Here is a tiny trained network, its code and every weight. The questions are about switching its units off for an input and a class, where a switched-off unit gives its printed mean instead of its output.

import numpy as np


def w(rows, s, z=0):
    codes = np.array(rows[::2]) - 128.0
    scale = np.full(codes.shape[1], s)
    scale[-1] = z or s
    return codes * scale


def f(y):
    return np.maximum(y, 0)


def log_softmax(a):
    a = a - a.max(-1, keepdims=True)
    return a - np.log(np.exp(a).sum(-1, keepdims=True))


def net(x, mask):
    res = np.array(x, float).reshape(1, 8) / 4 @ E
    y = f(res @ A[0][:, :-1].T + A[0][:, -1])
    res = res + np.where(mask, y, B[0][:, -1]) @ B[0][:, :-1]
    return log_softmax(res[-1] @ U[:, :-1].T + U[:, -1])


A, B = {}, {}
E = w([
[199,136,37,79,59,188,12,47,93,236],'x0',
[119,180,89,91,152,168,142,166,120,102],'x1',
[159,165,106,123,102,130,150,164,122,118],'x2',
[71,185,200,29,142,34,116,167,47,234],'x3',
[198,15,54,79,213,55,40,227,156,119],'x4',
[254,230,213,145,218,97,29,71,126,68],'x5',
[120,132,126,120,133,131,129,127,128,124],'x6',
[159,141,11,219,231,53,230,52,34,180],'x7',
],0.0043)
A[0] = w([
[205,79,107,86,202,70,69,177,160,109,191],'n1',
[166,98,131,187,107,172,120,111,183,64,54],'n2',
[33,60,63,112,60,167,184,173,136,191,97],'n3',
[149,101,56,188,163,39,184,107,57,179,128],'n4',
[146,99,94,194,144,176,131,91,188,61,19],'n5',
[119,254,191,172,104,187,145,66,85,97,117],'n6',
[51,119,202,167,186,79,205,196,175,37,130],'n7',
[115,107,153,197,188,86,204,164,81,74,124],'n8',
[222,214,226,136,172,115,33,105,119,75,94],'n9',
[151,119,81,190,134,62,185,87,76,165,234],'n10',
[171,142,50,214,208,65,227,68,35,199,69],'n11',
[215,179,182,144,189,106,84,78,137,72,174],'n12',
[135,91,101,158,155,179,117,86,170,63,70],'n13',
[193,54,68,73,188,65,84,232,161,107,243],'n14',
[150,139,105,79,156,20,103,212,118,131,131],'n15',
[171,97,30,78,74,201,25,45,85,250,170],'n16',
[201,47,68,122,192,77,80,211,128,145,137],'n17',
[31,44,69,107,50,177,185,174,125,171,100],'n18',
[141,66,213,44,59,138,54,210,221,101,125],'n19',
[162,158,154,123,162,152,67,104,120,121,97],'n20',
[79,221,189,88,113,88,138,111,110,193,61],'n21',
[150,141,16,84,79,200,61,34,74,228,201],'n22',
[140,77,87,188,133,152,117,81,201,43,45],'n23',
[155,182,197,173,30,141,201,63,132,144,255],'n24',
[191,137,77,160,93,174,154,150,183,71,92],'n25',
[108,176,168,65,134,59,125,162,63,184,25],'n26',
[40,116,185,158,160,89,199,193,170,44,98],'n27',
[155,105,107,176,124,191,137,120,168,79,29],'n28',
[108,167,176,66,124,67,113,158,65,163,28],'n29',
[145,112,95,185,134,185,134,116,173,61,28],'n30',
[116,82,231,60,37,189,53,206,204,99,97],'n31',
[139,103,95,186,125,185,104,99,158,67,20],'n32',
[59,134,168,168,170,92,189,163,159,46,204],'n33',
[41,40,72,118,63,170,192,171,146,183,82],'n34',
[107,160,185,62,159,62,112,169,66,182,26],'n35',
[86,148,171,66,133,52,127,135,97,159,23],'n36',
[72,239,180,146,74,213,220,30,83,125,138],'n37',
[87,126,184,89,173,98,112,136,88,183,58],'n38',
[138,206,68,86,172,212,162,204,130,100,175],'n39',
[90,156,238,72,40,195,82,147,199,99,95],'n40',
[114,114,240,67,38,168,67,170,224,107,107],'n41',
[110,144,166,93,143,98,121,162,83,168,35],'n42',
[99,67,207,194,110,89,95,54,134,163,209],'n43',
[190,188,163,121,176,120,73,84,132,60,72],'n44',
],0.0048,0.0036)
B[0] = w([
[38,88,106,217,131,223,119,214,121,190,220],'n1',
[176,69,67,66,125,160,223,67,75,208,161],'n2',
[207,198,183,195,217,73,196,212,206,216,211],'n3',
[116,192,42,129,237,134,112,66,138,89,203],'n4',
[199,25,82,34,47,111,229,52,89,207,156],'n5',
[45,68,124,222,116,167,134,216,232,221,201],'n6',
[194,117,230,76,48,56,49,105,159,53,230],'n7',
[131,152,179,90,85,71,51,71,185,50,190],'n8',
[197,160,110,201,209,100,216,192,212,239,212],'n9',
[91,184,50,100,202,172,77,94,73,26,226],'n10',
[132,179,19,85,231,90,114,10,145,45,215],'n11',
[156,155,180,173,190,145,187,218,191,211,218],'n12',
[200,55,136,48,63,144,209,87,69,180,159],'n13',
[17,51,130,230,73,242,65,203,100,134,252],'n14',
[74,53,77,145,86,225,158,115,108,181,179],'n15',
[196,153,245,73,48,33,44,148,184,32,251],'n16',
[13,68,107,217,83,190,51,138,176,92,203],'n17',
[215,186,191,222,213,105,204,206,206,224,215],'n18',
[112,193,3,141,244,136,114,45,77,57,234],'n19',
[174,151,174,158,163,63,172,169,176,150,159],'n20',
[94,14,73,91,56,197,190,91,140,183,171],'n21',
[168,141,243,66,31,54,49,164,158,26,254],'n22',
[194,37,95,38,69,162,218,74,58,205,167],'n23',
[4,66,139,187,119,244,63,228,93,73,250],'n24',
[178,72,141,48,84,184,187,124,23,166,169],'n25',
[170,10,84,47,41,159,215,47,140,202,158],'n26',
[209,126,218,62,47,54,51,104,184,68,210],'n27',
[199,31,106,35,52,121,237,57,69,219,148],'n28',
[167,24,72,35,41,172,231,41,102,212,155],'n29',
[184,24,94,20,69,143,228,66,78,209,153],'n30',
[140,221,6,121,251,91,120,38,120,76,234],'n31',
[237,29,101,34,34,110,243,52,76,197,148],'n32',
[150,137,221,78,70,90,54,137,141,58,233],'n33',
[233,199,170,190,199,85,192,214,199,226,206],'n34',
[185,13,74,49,39,159,235,58,129,214,159],'n35',
[211,35,103,22,40,119,230,45,123,185,150],'n36',
[17,18,33,228,69,214,39,148,204,104,236],'n37',
[187,50,106,50,42,184,205,64,52,179,152],'n38',
[83,119,153,59,115,214,127,199,18,96,188],'n39',
[91,156,12,132,241,100,148,45,120,81,223],'n40',
[104,182,14,113,243,141,132,13,116,72,230],'n41',
[211,34,98,29,28,153,211,38,97,188,142],'n42',
[80,152,198,133,147,226,117,231,22,129,196],'n43',
[216,157,171,178,157,80,177,186,215,222,177],'n44',
],0.0042,0.0054)
U = w([
[205,13,73,7,35,142,253,23,94,224,22],'0',
[18,68,104,213,95,194,73,184,154,129,112],'1',
[136,223,28,100,241,65,124,22,116,45,46],'2',
[143,130,153,114,143,129,113,163,157,104,253],'3',
[224,222,197,194,211,41,216,229,220,243,26],'4',
[191,153,229,41,36,19,35,121,168,26,34],'5',
[96,160,149,101,138,169,127,189,54,99,213],'6',
[118,146,137,102,140,161,136,164,55,105,209],'7',
],0.005,0.0041)

Each question gives the input, the list of numbers given to net, and the class t.
The units are the neurons (one row each of A and B). Each row of codes is followed by its name. A weight is (code - 128) times the scale printed after its matrix; where a second scale follows, it is the last column's (A, B and U).
mask holds one flag per neuron, in row order. A switched-off neuron (its flag False) gives its mean, the last column of its row in B, instead of its output. The means were averaged over made-up inputs and are rounded, as every weight is.
A unit's drop is (log p(t) with every unit on - log p(t) with that unit switched off) / (log p(t) with every unit on - log p(t) with every unit switched off).
The circuit of an input: a set's keep is (log p(t) with only the set's units on - log p(t) with every unit switched off) / (log p(t) with every unit on - log p(t) with every unit switched off). Starting from the 12 units with the biggest drops (on a tie, the unit counted first), units are removed one at a time, each time the one whose removal leaves the highest keep (on an exact tie, the one counted first), for as long as the keep stays at least 0.8.
circuit, biggest first: the units of the circuit, biggest drop first
most important unit: the unit with the biggest drop
top k neurons: the k neurons with the biggest drops, biggest first
drop of u: that unit's drop, to one decimal
input [1,8,-1,-1,7,-3,1,-8], class 2: most important unit -> n31
input [-5,-6,5,2,1,-1,-1,7], class 2: circuit, biggest first -> n11; n4
input [8,-4,-2,-4,-1,3,-6,4], class 5: circuit, biggest first -> n16; n22
input [-5,-3,1,3,-7,-8,3,-3], class 4: circuit, biggest first -> n18; n3
input [2,4,-7,0,-8,8,0,2], class 1: top 3 neurons -> n37; n24; n6
input [0,-5,-3,-6,0,7,1,-5], class 4: circuit, biggest first -> n9; n12
input [8,4,1,-3,-7,-8,8,-8], class 2: circuit, biggest first -> n31; n40
input [8,1,-5,5,-6,0,-2,5], class 5: circuit, biggest first -> n22; n16
input [-3,0,-8,-8,6,1,4,8], class 0: top 2 neurons -> n23; n5
input [-8,2,8,4,5,-5,-6,5], class 5: circuit, biggest first -> n7; n27
input [7,6,6,0,8,3,1,4], class 1: circuit, biggest first -> n14; n17
input [4,7,1,2,5,-3,8,-8], class 2: top 3 neurons -> n31; n19; n41
input [4,-8,4,3,-8,8,-2,-7], class 1: top 3 neurons -> n24; n37; n6
input [-4,-4,6,2,6,8,7,-1], class 4: circuit, biggest first -> n9
input [-5,5,0,4,-8,6,-6,-5], class 1: circuit, biggest first -> n37; n6
input [-4,-6,5,-4,8,-2,6,7], class 1: top 3 neurons -> n14; n17; n1
input [2,2,-8,6,-8,0,3,3], class 1: top 2 neurons -> n37; n24
input [4,7,-5,7,2,0,4,-8], class 2: top 2 neurons -> n31; n19
input [-8,-2,7,-5,-4,-8,-6,-1], class 4: top 3 neurons -> n18; n34; n3
input [-4,4,-5,-3,6,7,3,2], class 4: circuit, biggest first -> n12
input [-6,-2,4,5,7,0,2,2], class 1: top 3 neurons -> n14; n17; n1
input [7,-6,-1,-5,-7,3,-7,7], class 1: top 4 neurons -> n37; n24; n6; n31
input [7,1,-1,6,0,8,-7,6], class 4: top 4 neurons -> n9; n12; n44; n20
input [8,2,7,-6,-4,5,0,0], class 5: top 2 neurons -> n22; n16
input [2,3,-5,-7,0,8,-1,-4], class 4: top 2 neurons -> n9; n12
input [8,1,-3,-6,-3,-2,6,-6], class 5: drop of n33 -> -0.2
input [8,3,0,1,5,0,2,7], class 5: drop of n41 -> 0.1
input [5,-5,-5,-3,5,-6,5,-3], class 4: drop of n3 -> 0.3
input [3,8,4,1,0,-8,-3,2], class 4: drop of n18 -> 0.1
